Here is a tiny trained network, its code and every weight. The questions are about switching its units off for an input and a target symbol, where a switched-off unit gives its printed mean instead of its output.

import numpy as np


def w(rows, s, z=0):
    codes = np.array(rows[::2]) - 128.0
    scale = np.full(codes.shape[1], s)
    scale[-1] = z or s
    return codes * scale


def norm(h):
    return h / np.sqrt((h * h).mean(-1, keepdims=True) + 1e-5)


def f(y):
    return np.maximum(y, 0)


def softmax(a):
    e = np.exp(a - a.max(-1, keepdims=True))
    return e / e.sum(-1, keepdims=True)


def log_softmax(a):
    a = a - a.max(-1, keepdims=True)
    return a - np.log(np.exp(a).sum(-1, keepdims=True))


def net(x, mask):
    ids = ['δζηθλμξτφ'.index(c) for c in x.split()]
    T = len(ids)
    res = E[ids] + P[:T]
    q, k, v = (norm(res) @ M[0].T for M in (Q, K, V))
    z = softmax(np.where(np.tri(T) > 0, q @ k.T / 2**0.5, -1e9)) @ v
    res = res + np.where(mask[0], z, O[0][:, -1]) @ O[0][:, :-1]
    y = f(norm(res) @ A[0][:, :-1].T + A[0][:, -1])
    res = res + np.where(mask[1:17], y, B[0][:, -1]) @ B[0][:, :-1]
    return log_softmax(norm(res)[-1] @ U[:, :-1].T + U[:, -1])


Q, K, V, O, A, B = {}, {}, {}, {}, {}, {}
E = w([
[136,219,209],'δ',
[229,123,176],'ζ',
[245,89,157],'η',
[181,142,73],'θ',
[45,157,150],'λ',
[165,182,158],'μ',
[173,173,8],'ξ',
[145,164,86],'τ',
[147,162,83],'φ',
],0.015)
P = w([
[254,237,83],'0',
[114,54,156],'1',
[197,88,49],'2',
[114,60,162],'3',
[134,153,97],'4',
[111,64,164],'5',
[107,179,116],'6',
[108,84,176],'7',
],0.0097)
Q[0] = w([
[198,135,149],'H1',
[254,238,53],'H1',
],0.0068)
K[0] = w([
[90,135,228],'H1',
[254,90,50],'H1',
],0.009)
V[0] = w([
[179,93,145],'H1',
[2,42,222],'H1',
],0.0084)
O[0] = w([
[70,1,77,161],'H1',
[123,152,150,1],'H1',
],0.0078,0.0084)
A[0] = w([
[163,162,121,106],'N1',
[105,206,84,232],'N2',
[115,143,64,44],'N3',
[126,156,132,3],'N4',
[1,91,170,66],'N5',
[111,164,121,186],'N6',
[23,43,97,148],'N7',
[153,115,96,169],'N8',
[136,94,88,150],'N9',
[98,112,220,114],'N10',
[100,126,145,123],'N11',
[180,95,180,185],'N12',
[126,74,139,171],'N13',
[104,69,118,121],'N14',
[80,93,112,132],'N15',
[113,212,54,127],'N16',
],0.015,0.0057)
B[0] = w([
[229,110,49,160],'N1',
[152,2,110,230],'N2',
[142,58,170,166],'N3',
[128,120,144,128],'N4',
[190,125,177,164],'N5',
[159,38,67,173],'N6',
[226,239,74,193],'N7',
[122,126,222,236],'N8',
[135,116,162,231],'N9',
[103,189,93,186],'N10',
[130,45,197,142],'N11',
[60,105,75,254],'N12',
[29,122,134,209],'N13',
[38,196,124,178],'N14',
[190,221,86,156],'N15',
[66,129,163,213],'N16',
],0.0068)
U = w([
[156,155,92,86],'δ',
[131,145,54,75],'ζ',
[91,155,162,44],'η',
[60,144,78,3],'θ',
[156,163,93,129],'λ',
[144,73,114,216],'μ',
[174,129,177,134],'ξ',
[253,72,78,167],'τ',
[103,96,119,118],'φ',
],0.018,0.0049)

Each question gives the input, a string of symbols that net reads in full, and the target symbol t.
The units are the heads (2 rows each of Q, K, V and O) and the neurons (one row each of A and B). Each row of codes is followed by its name. A weight is (code - 128) times the scale printed after its matrix; where a second scale follows, it is the last column's (O, A, B and U).
mask holds one flag per unit, heads first, then neurons. A switched-off unit (its flag False) gives its mean, the last column of its rows in O or B, instead of its output. The means were averaged over made-up inputs and are rounded, as every weight is.
A unit's drop is (log p(t) with every unit on - log p(t) with that unit switched off) / (log p(t) with every unit on - log p(t) with every unit switched off).
The circuit of an input: a set's keep is (log p(t) with only the set's units on - log p(t) with every unit switched off) / (log p(t) with every unit on - log p(t) with every unit switched off). Starting from the 12 units with the biggest drops (on a tie, the unit counted first), units are removed one at a time, each time the one whose removal leaves the highest keep (on an exact tie, the one counted first), for as long as the keep stays at least 0.8.
circuit, biggest first: the units of the circuit, biggest drop first
most important unit: the unit with the biggest drop
k most important neurons: the k neurons with the biggest drops, biggest first
drop of u: that unit's drop, to one decimal
input μ η λ η τ λ τ ζ, target φ: circuit, biggest first => (N12, N2, N13)
input η τ τ φ μ τ λ, target τ: most important unit => N2
input η η λ λ λ τ θ θ, target ζ: circuit, biggest first => (N7, N14, N2)
input τ ξ τ τ, target λ: circuit, biggest first => (N7, N2)
input τ λ τ τ λ, target μ: 3 most important neurons => (N2, N16, N6)
input λ δ δ δ λ, target μ: circuit, biggest first => (N2, N5)
input τ μ λ ξ φ η τ, target μ: 2 most important neurons => (N16, N7)
input λ ζ δ δ φ θ δ μ, target θ: 2 most important neurons => (N12, N7)
input δ η λ η λ η δ, target μ: 3 most important neurons => (N2, N7, N6)
input η λ η θ μ λ μ, target μ: 2 most important neurons => (N16, N7)
input ζ ζ λ λ τ, target τ: circuit, biggest first => (N13, N12)
input θ τ η λ λ ζ δ, target τ: 3 most important neurons => (N2, N6, N13)
input τ λ θ τ μ, target τ: 2 most important neurons => (N1, N13)
input η θ τ ξ λ λ, target ξ: 2 most important neurons => (N5, N12)
input λ τ ζ η δ φ η, target μ: drop of H1 => 0.5
input η θ ζ τ λ, target τ: drop of N12 => 0.0
input λ ξ τ ζ τ, target μ: drop of N16 => 0.5
input ζ η ζ, target μ: drop of H1 => 0.7
input φ ζ η ξ η, target μ: most important neuron => (N7)
